Each row, then one of two labels for whether it has a hidden trait; a new part has new ones
[5, -17, 3, 4, 5, -1, 2, -15, 4, -6, -6, 12, -4, 0, -5, 1, -5, 7, 5, -3, 13, -3, -5, -1, -3, 0, 3, -7, 0, -20, 21, -1, 11, 3, -3, -3, 8, -8, -16, 8, -7, 24, 1, 3, 23, -18, 34, -3, 17, 1, 4, -10, -22, -2, 3, -7, -8, 0, 0, -2, -1, 17, -9, -1, 4, 6, -1, 0, -14, -20, -2] => F
[-3, -10, -8, -11, 2, -5, 13, 7, 2, -5, -10, -7, -14, -1, -5, -23, -1, -3, 2, -4, -11, -4, 1, 13, 2, -2, 6, 7, -2, -6, 9, 6, -12, 4, -4, -4, 1, -1, 2, 2, 0, 8, -6, -2, 31, -7, -8, -1, -13, 3, 10, -7, 11, 5, 3, 6, -1, 0, -5, 1, -2, 5, -22, -10, -1, -2, -5, 0, -5, 1, 1] => F
[-1, -8, -4, -11, -1, -5, 7, 15, 4, -1, -5, 9, -16, -1, 1, -4, 3, -16, -5, -11, -5, -10, 2, 11, 3, -2, 0, -17, -4, -13, 2, 4, -4, 5, -12, 2, -2, 3, 2, -8, 2, -6, -3, -2, 10, -20, -25, -4, -10, 11, -18, -23, 30, -2, 5, 6, 5, -1, 7, 0, -4, -3, 2, -3, 1, -11, -16, 0, 0, -10, 0] => F
[1, -10, 3, -9, 10, 4, 5, 13, 2, -5, -7, -1, -14, 0, 1, 3, -1, -20, -2, -4, 1, -8, 1, 3, 1, -3, 2, -3, -2, -22, 12, -2, 0, 4, -14, 3, 1, -2, 6, -2, -3, 12, 15, -8, 5, -5, 1, -4, 5, -4, -31, -33, -1, -4, 8, 4, -5, -1, 13, -1, -3, -8, 1, 8, 4, -6, -25, 2, -5, -6, -2] => F
[2, -5, 3, 0, 2, 2, 0, -6, 7, -1, 1, 6, -4, 0, 2, -18, 5, -15, -3, -10, -4, -11, -3, 12, 2, 0, 1, 3, -3, -21, 2, -2, 12, -1, -1, -5, 2, 4, 0, 4, 0, 0, 1, 5, 11, -18, 12, -3, 6, 13, 9, -21, 6, 5, -1, 0, 3, -2, 3, -2, -3, -4, -12, 0, -10, 0, -3, 1, -9, -17, 1] => G
[4, -14, -2, -5, 9, -2, 6, -11, 9, 3, -2, -5, -1, 0, -3, -17, 2, -7, -1, -7, -2, 12, 0, 2, 0, 1, -1, 18, -2, -11, 5, -4, -6, 4, -3, 0, 6, -3, -12, 5, -4, 18, -9, 5, 12, -14, 5, 0, -2, 13, 22, -4, -6, 3, 0, -4, -3, 1, 1, 2, 0, -2, 1, -8, -6, -2, -7, 2, -11, -8, -1] => G
[-1, 0, -9, -6, 5, 9, 12, -6, 10, -7, -2, 10, -15, -1, -5, 11, -4, 6, 4, -9, -12, -2, -2, -1, 2, -3, -2, 10, 0, -14, 20, -3, 12, 4, 1, -6, -1, -7, 1, 0, -7, 8, -7, -8, 22, 13, -5, 1, -3, 13, -3, -31, -5, -3, 8, -8, -4, -3, 4, 4, -1, 1, -10, -11, 7, 3, 11, -1, -6, 2, 0] => F
[0, 3, -10, 4, -4, -3, -11, -10, 10, 2, 3, -2, -5, 2, 1, -25, 6, -3, -3, -3, -14, 11, -5, 15, 1, 0, 5, -15, -4, -8, 9, 6, -2, -5, -1, 4, 6, 8, 6, 2, -1, 1, 0, 2, 4, 10, -17, 0, -2, 15, -11, -15, 11, 6, 0, 11, 9, -1, 6, -1, -5, 17, 1, 6, -20, -7, -5, 2, 1, -31, 1] => F
[1, -14, -9, -6, 14, -1, 17, 2, 5, 3, -9, -1, -4, -2, 2, -16, 5, -1, 0, -10, 1, 17, 2, 11, -2, 1, 3, 14, -3, -16, 5, 3, -14, 2, 0, 0, 1, 8, -14, -3, -3, 9, -10, 3, 12, -17, -6, -1, -4, 9, 30, -15, 17, 5, 1, 2, 9, 0, -6, -1, -1, 24, -19, -8, -10, -7, -9, -3, -8, 1, 1] => F
[-2, -8, -6, 0, 16, 9, 12, 8, 3, -1, -12, -4, -13, -1, 5, -19, 5, -10, 3, -10, 7, 15, 2, 13, -2, -3, 5, 4, -1, -25, 5, 6, 18, -4, -1, -4, 1, 9, -10, 6, -1, 16, 12, -11, 10, 1, 2, -1, -1, -8, 28, -43, 20, 5, 0, 11, 9, -4, -5, -3, 0, 23, -22, -10, 8, -8, -14, 1, -3, 1, 0] => F
[-5, 6, 2, -9, 10, 2, -13, -1, 8, -9, -16, 10, -23, 0, 6, -12, 3, -2, -7, -19, -7, -55, 0, 9, 2, 0, 1, -5, -6, -36, 5, -4, 22, 8, -14, -2, -2, 0, 5, -5, 2, -13, -13, -14, 19, -18, -10, -5, -5, -1, -22, -49, 31, -1, 5, -12, 5, -6, 13, -1, -3, -3, 3, -2, -4, -8, -44, 0, -3, -31, -3] => G
[-1, -13, -5, -3, 6, -5, 9, 8, 1, -2, -9, -9, -9, 0, -5, -21, 1, -18, 2, -3, -4, 4, 0, 13, 1, -3, 7, -4, -2, -7, 14, 6, -8, 1, -9, 2, 5, 1, 6, 5, 0, 10, 6, -4, 24, -9, -1, -2, -12, 1, -9, -11, 1, 3, 2, 6, -3, 0, 8, -1, -3, 0, -17, 0, 0, -4, -15, 1, -3, -4, 0] => G
[-2, -11, -10, -11, 15, 0, 12, -5, 4, -7, -13, -6, -14, -1, -5, -1, -3, 9, 3, -3, -10, 9, 2, 0, -2, -2, 0, 15, -2, -13, 23, 5, -14, 5, -12, 4, 3, -6, 2, -2, -6, 20, -7, -12, 24, 13, -18, 0, -9, -5, -12, -4, -12, -5, 9, -7, 0, 2, 9, 2, 0, 19, -2, -12, 3, -3, -20, -2, -3, -8, -2] => F
[-1, -2, 1, -10, 14, 6, 2, 8, 6, -5, -7, 4, -15, 0, 6, 1, 3, -9, -4, -12, -1, -20, 1, 6, 1, -1, 1, 7, -4, -28, 2, -3, 10, 5, -13, 2, -2, 6, 3, -5, 0, 2, 9, -9, 5, -10, -22, -5, -2, -3, -12, -43, 23, -3, 5, 1, 9, -3, 7, 0, -2, 0, -5, 4, -4, -6, -33, 0, -5, -19, -2] => G
[1, -12, 0, 1, 2, -3, 13, 11, 1, -2, -10, 9, -12, -1, -4, 2, -1, -19, 0, -8, 1, 4, 1, 3, 0, -3, 1, -14, -1, -11, 18, 4, -1, 5, -13, 3, 0, -2, -1, -3, 0, 6, 12, 1, 11, -16, -15, -3, -2, 10, -27, -17, -1, -4, 5, 0, -2, 1, 15, -3, -3, 9, 0, 0, 6, -8, -10, -1, -4, -5, -1] => F
[-2, 2, -7, 3, -3, 0, -11, -14, 11, -1, 3, 5, -8, 1, -3, -19, -1, 12, 2, -4, -10, 1, -5, 11, 2, -3, 0, -17, -3, -6, 24, 3, 23, -4, -1, -4, 6, -7, -4, 5, -5, 18, -11, -9, 28, 11, 27, 0, 13, 13, -22, -22, -9, 5, 8, 4, -5, -5, -3, -1, -4, -2, 3, -10, 4, 2, 0, 3, -1, -33, -2] => F
[0, -8, -2, 3, 5, -4, 9, -12, 3, -3, -5, 8, -1, 1, -4, -18, 6, -3, -1, -9, -12, -8, -4, 7, 0, 1, 1, 8, -2, -19, 16, -2, 2, 0, 0, -5, 2, 3, 0, 6, -1, 1, -7, 6, 27, -18, 0, 0, -6, 15, 17, -7, -16, 6, 0, -7, 4, 0, 8, -2, -4, 11, -9, -5, -15, 4, -3, -2, -10, -27, 1] => F
[0, -7, -7, -7, -3, -4, -1, -6, 8, 0, 2, 7, -8, 1, -4, -11, 1, 0, -3, -6, -16, 3, -1, 5, 3, 0, -1, -1, -4, -7, 5, 3, -8, 3, -6, 0, 2, -4, 2, -3, 0, 4, -9, 3, 19, 1, -10, -1, -7, 15, -21, -11, 1, 1, 7, -3, -3, 0, 3, 2, -4, -11, 3, -8, -10, -6, -2, 2, -4, -13, 1] => F
[0, -13, -6, -8, 13, 0, 7, -6, 6, -1, -6, -10, -3, -1, -2, -20, 1, -12, 2, -4, -3, 14, 1, 7, 0, -1, 4, 20, -1, -17, 8, 0, -5, 3, -4, 1, 5, 0, -2, 8, -4, 18, -1, -6, 13, 2, 4, 0, -6, 0, 16, -13, 2, 3, 1, 4, -1, 0, 1, 1, 0, 1, -16, -8, -1, -2, -11, 2, -9, -4, -1] => G
[2, -1, 0, -10, 15, 9, 4, 6, 1, -8, 1, 7, -9, 2, 3, 8, 5, 3, 2, -2, 1, -5, -5, 8, -1, -1, 7, 1, -2, -21, 17, 5, -4, -4, -9, 3, 0, 9, 5, -1, -6, 8, 20, 2, 2, 13, 2, -3, 12, -6, -10, -33, -23, -4, 8, 5, 6, -3, -9, -1, -4, 15, -19, 15, -20, 7, -16, -2, -2, -23, -1] => F
[5, -15, 0, -12, 1, 0, 12, 3, 6, 3, 1, -1, -5, -1, 7, -5, -2, 17, -1, -1, 16, 8, 3, 8, -2, 2, 3, 14, -3, -6, 5, 5, -16, 0, -9, 4, 6, 6, -21, -7, -7, 26, 6, 5, 3, -18, 12, -5, 8, -9, 11, -12, 8, -6, 9, 9, -1, 1, -20, 2, -3, 12, -3, 10, -17, -4, -15, 2, -6, 2, -1] => F
[-1, 5, -5, -11, 1, 7, -11, 11, 8, -10, -2, 2, -21, 2, 7, 8, -2, 8, 1, -6, 0, -27, -3, 4, -1, -3, 5, -18, -4, -11, 13, 5, -7, -1, -16, 5, 1, 3, 7, -8, -3, 12, 14, -16, 7, 10, 1, -5, 7, -10, -35, -41, -3, -6, 10, 8, 1, -4, -4, 2, -5, 12, 9, 13, -17, -2, -35, 1, 2, -36, -3] => F
[3, -2, 4, 5, 12, 10, -8, -14, 9, -8, -6, -1, -7, 1, 7, 2, -3, -8, -1, -7, 12, -17, -5, 0, -1, -3, 4, -10, -1, -30, 18, -5, 20, -3, -9, 0, 6, -6, -11, 6, -7, 21, 13, -12, 9, -13, 30, -4, 17, -8, -14, -43, -11, -5, 3, -2, -5, -4, 6, -3, 0, -2, -6, 9, 9, 3, -23, 3, -11, -30, -3] => F
[0, 0, 1, -6, 8, 6, -1, 4, 7, -4, -4, 13, -15, 0, 7, 1, 3, -2, -3, -11, 2, -21, -1, 6, -1, 0, 1, -7, -3, -26, 8, -2, 12, 2, -12, 2, -1, 5, 1, -6, -2, 1, 7, -3, 8, -14, -4, -5, 8, 1, -15, -40, 8, -4, 7, -1, 5, -3, 3, -1, -4, 9, 2, 9, -9, -5, -26, -1, -3, -24, -2] => G
[-2, 2, -10, -11, 15, 6, 16, -12, 8, -8, -9, 9, -7, 1, -2, -17, 5, 6, -1, -10, -12, -12, 1, 4, -1, 1, -1, 22, -3, -28, 9, -4, -12, 5, 0, -6, -1, 8, 4, -3, -2, 0, -10, 3, 22, 9, -15, 0, -10, 15, 24, -11, -3, 7, 1, -8, 8, -1, 6, 3, -1, 15, -22, -12, -17, 5, -5, -3, -9, -25, 1] => F
[-2, 3, 1, -15, -7, -3, 0, 11, 8, -2, 4, -1, -6, 0, 2, -26, 3, -5, -3, -1, -9, -13, -3, 17, 4, -2, 6, 5, -3, -4, -2, 7, -11, -5, -1, -6, 1, 7, 6, 1, 2, -4, -6, 5, 24, -20, 22, -4, 4, 9, 12, -14, 16, 8, 4, 12, 0, -3, -6, 3, -5, -17, -22, 2, -19, 0, -2, 4, -2, 1, 2] => F
[-1, -6, 5, 3, 15, 8, 7, 5, 2, -9, -13, 11, -13, -1, 4, 3, -2, -17, -1, -13, 5, -23, -1, 2, 1, -4, 2, -6, -2, -26, 19, -5, 21, 4, 3, -6, -1, -3, -4, 7, 0, 1, 12, -10, 23, -19, 25, -3, 10, -8, 15, -41, 15, -1, 0, -6, -5, -4, 12, -3, -1, -7, -22, -10, 8, 2, -7, 1, -10, 0, -2] => F
